Below are the code and all the weights of a small trained network. Each question names an input and a class and asks about switching units off, where a switched-off unit gives its printed mean instead of its output.

import numpy as np


def w(rows, s, z=0):
    codes = np.array(rows[::2]) - 128.0
    scale = np.full(codes.shape[1], s)
    scale[-1] = z or s
    return codes * scale


def norm(h):
    return h / np.sqrt((h * h).mean(-1, keepdims=True) + 1e-5)


def f(y):
    return np.maximum(y, 0)


def log_softmax(a):
    a = a - a.max(-1, keepdims=True)
    return a - np.log(np.exp(a).sum(-1, keepdims=True))


def net(x, mask):
    res = np.array(x, float).reshape(1, 4) / 4 @ E
    u = 0
    for l in range(3):
        y = f(norm(res) @ A[l][:, :-1].T + A[l][:, -1])
        res = res + np.where(mask[u : u + 10], y, B[l][:, -1]) @ B[l][:, :-1]
        u += 10
    return log_softmax(norm(res)[-1] @ U[:, :-1].T + U[:, -1])


A, B = {}, {}
E = w([
[172,23,187],'x0',
[101,86,142],'x1',
[123,55,3],'x2',
[71,32,153],'x3',
],0.0047)
A[0] = w([
[113,119,160,110],'L0N1',
[140,177,114,91],'L0N2',
[104,175,199,25],'L0N3',
[64,141,140,45],'L0N4',
[146,149,208,125],'L0N5',
[110,155,221,254],'L0N6',
[160,119,173,134],'L0N7',
[9,114,110,11],'L0N8',
[65,85,113,72],'L0N9',
[71,97,100,185],'L0N10',
],0.012,0.0023)
B[0] = w([
[133,186,147,156],'L0N1',
[128,186,88,171],'L0N2',
[165,146,139,200],'L0N3',
[75,183,192,154],'L0N4',
[254,165,146,216],'L0N5',
[151,225,163,255],'L0N6',
[144,90,122,180],'L0N7',
[99,157,132,176],'L0N8',
[60,92,166,169],'L0N9',
[150,110,173,182],'L0N10',
],0.011,0.0066)
A[1] = w([
[109,58,171,141],'L1N1',
[130,181,55,208],'L1N2',
[2,109,143,157],'L1N3',
[79,194,184,65],'L1N4',
[200,214,133,35],'L1N5',
[145,148,73,87],'L1N6',
[144,253,164,185],'L1N7',
[121,23,109,2],'L1N8',
[123,66,145,79],'L1N9',
[119,89,143,64],'L1N10',
],0.011,0.0037)
B[1] = w([
[110,122,77,155],'L1N1',
[199,156,123,175],'L1N2',
[103,163,150,163],'L1N3',
[117,126,194,164],'L1N4',
[95,62,63,201],'L1N5',
[153,120,137,140],'L1N6',
[110,2,96,247],'L1N7',
[64,100,135,147],'L1N8',
[114,87,100,143],'L1N9',
[131,98,89,136],'L1N10',
],0.0085,0.012)
A[2] = w([
[209,106,165,170],'L2N1',
[79,149,104,208],'L2N2',
[108,182,198,86],'L2N3',
[214,208,166,149],'L2N4',
[186,50,142,141],'L2N5',
[126,84,248,253],'L2N6',
[177,127,122,92],'L2N7',
[139,152,117,57],'L2N8',
[119,112,180,178],'L2N9',
[205,130,176,115],'L2N10',
],0.013,0.0025)
B[2] = w([
[131,201,137,253],'L2N1',
[193,150,82,163],'L2N2',
[121,72,186,168],'L2N3',
[159,254,182,244],'L2N4',
[156,187,194,246],'L2N5',
[190,141,107,254],'L2N6',
[130,116,117,190],'L2N7',
[160,125,132,135],'L2N8',
[173,110,103,179],'L2N9',
[103,228,85,233],'L2N10',
],0.01,0.0071)
U = w([
[185,116,76,161],'0',
[92,153,147,19],'1',
[122,6,136,126],'2',
[78,73,92,117],'3',
[110,137,165,35],'4',
[195,222,151,196],'5',
[96,147,156,2],'6',
[74,111,221,180],'7',
],0.023,0.012)

Each question gives the input, the list of numbers given to net, and the class t.
The units are the neurons (one row each of A and B). Each row of codes is followed by its name. A weight is (code - 128) times the scale printed after its matrix; where a second scale follows, it is the last column's (A, B and U).
mask holds one flag per neuron, layer by layer. A switched-off neuron (its flag False) gives its mean, the last column of its row in B, instead of its output. The means were averaged over made-up inputs and are rounded, as every weight is.
A unit's drop is (log p(t) with every unit on - log p(t) with that unit switched off) / (log p(t) with every unit on - log p(t) with every unit switched off).
The circuit of an input: a set's keep is (log p(t) with only the set's units on - log p(t) with every unit switched off) / (log p(t) with every unit on - log p(t) with every unit switched off). Starting from the 12 units with the biggest drops (on a tie, the unit counted first), units are removed one at a time, each time the one whose removal leaves the highest keep (on an exact tie, the one counted first), for as long as the keep stays at least 0.8.
units of the circuit, in order: the units of the circuit, biggest drop first
most important unit: the unit with the biggest drop
k most important neurons: the k neurons with the biggest drops, biggest first
top k neurons in layer l: the k neurons of layer l with the biggest drops, biggest first
input [2,5,8,-1], class 3: most important unit => L0N5
input [3,-3,1,3], class 2: units of the circuit, in order => (L0N5, L0N6, L2N4)
input [-2,7,3,6], class 7: units of the circuit, in order => (L0N9, L0N5)
input [1,-6,2,6], class 2: top 3 neurons in layer 2 => (L2N4, L2N10, L2N1)
input [-4,0,-1,1], class 0: top 2 neurons in layer 2 => (L2N4, L2N1)
input [-8,-7,-2,-7], class 0: 2 most important neurons => (L1N7, L1N5)
input [-4,-5,2,1], class 0: top 3 neurons in layer 2 => (L2N4, L2N10, L2N1)
input [-7,0,-1,2], class 0: top 3 neurons in layer 2 => (L2N4, L2N5, L2N2)
input [5,8,7,-4], class 3: 2 most important neurons => (L0N5, L1N1)
input [7,-4,4,2], class 2: top 2 neurons in layer 0 => (L0N5, L0N6)
input [8,-7,7,-2], class 2: 2 most important neurons => (L0N6, L0N5)
input [0,5,4,2], class 3: top 2 neurons in layer 0 => (L0N6, L0N5)
input [-2,-7,0,2], class 0: top 2 neurons in layer 1 => (L1N2, L1N7)
input [-5,7,8,7], class 3: most important unit => L0N6
input [-1,0,4,7], class 2: top 2 neurons in layer 0 => (L0N6, L0N10)
input [3,8,8,2], class 3: 2 most important neurons => (L0N5, L1N1)
input [0,7,0,2], class 7: top 2 neurons in layer 0 => (L0N9, L0N5)
input [1,4,6,-1], class 3: 2 most important neurons => (L0N6, L0N5)
input [3,-5,1,5], class 2: top 2 neurons in layer 0 => (L0N5, L0N6)
input [-5,-6,3,7], class 7: most important neuron => (L1N7)
